[5 7 4 2 3 5 3 0 2]
The last entry: 2
Find the second entry from the left.
Answer: 7
Find the third entry from the left.
Answer: 4
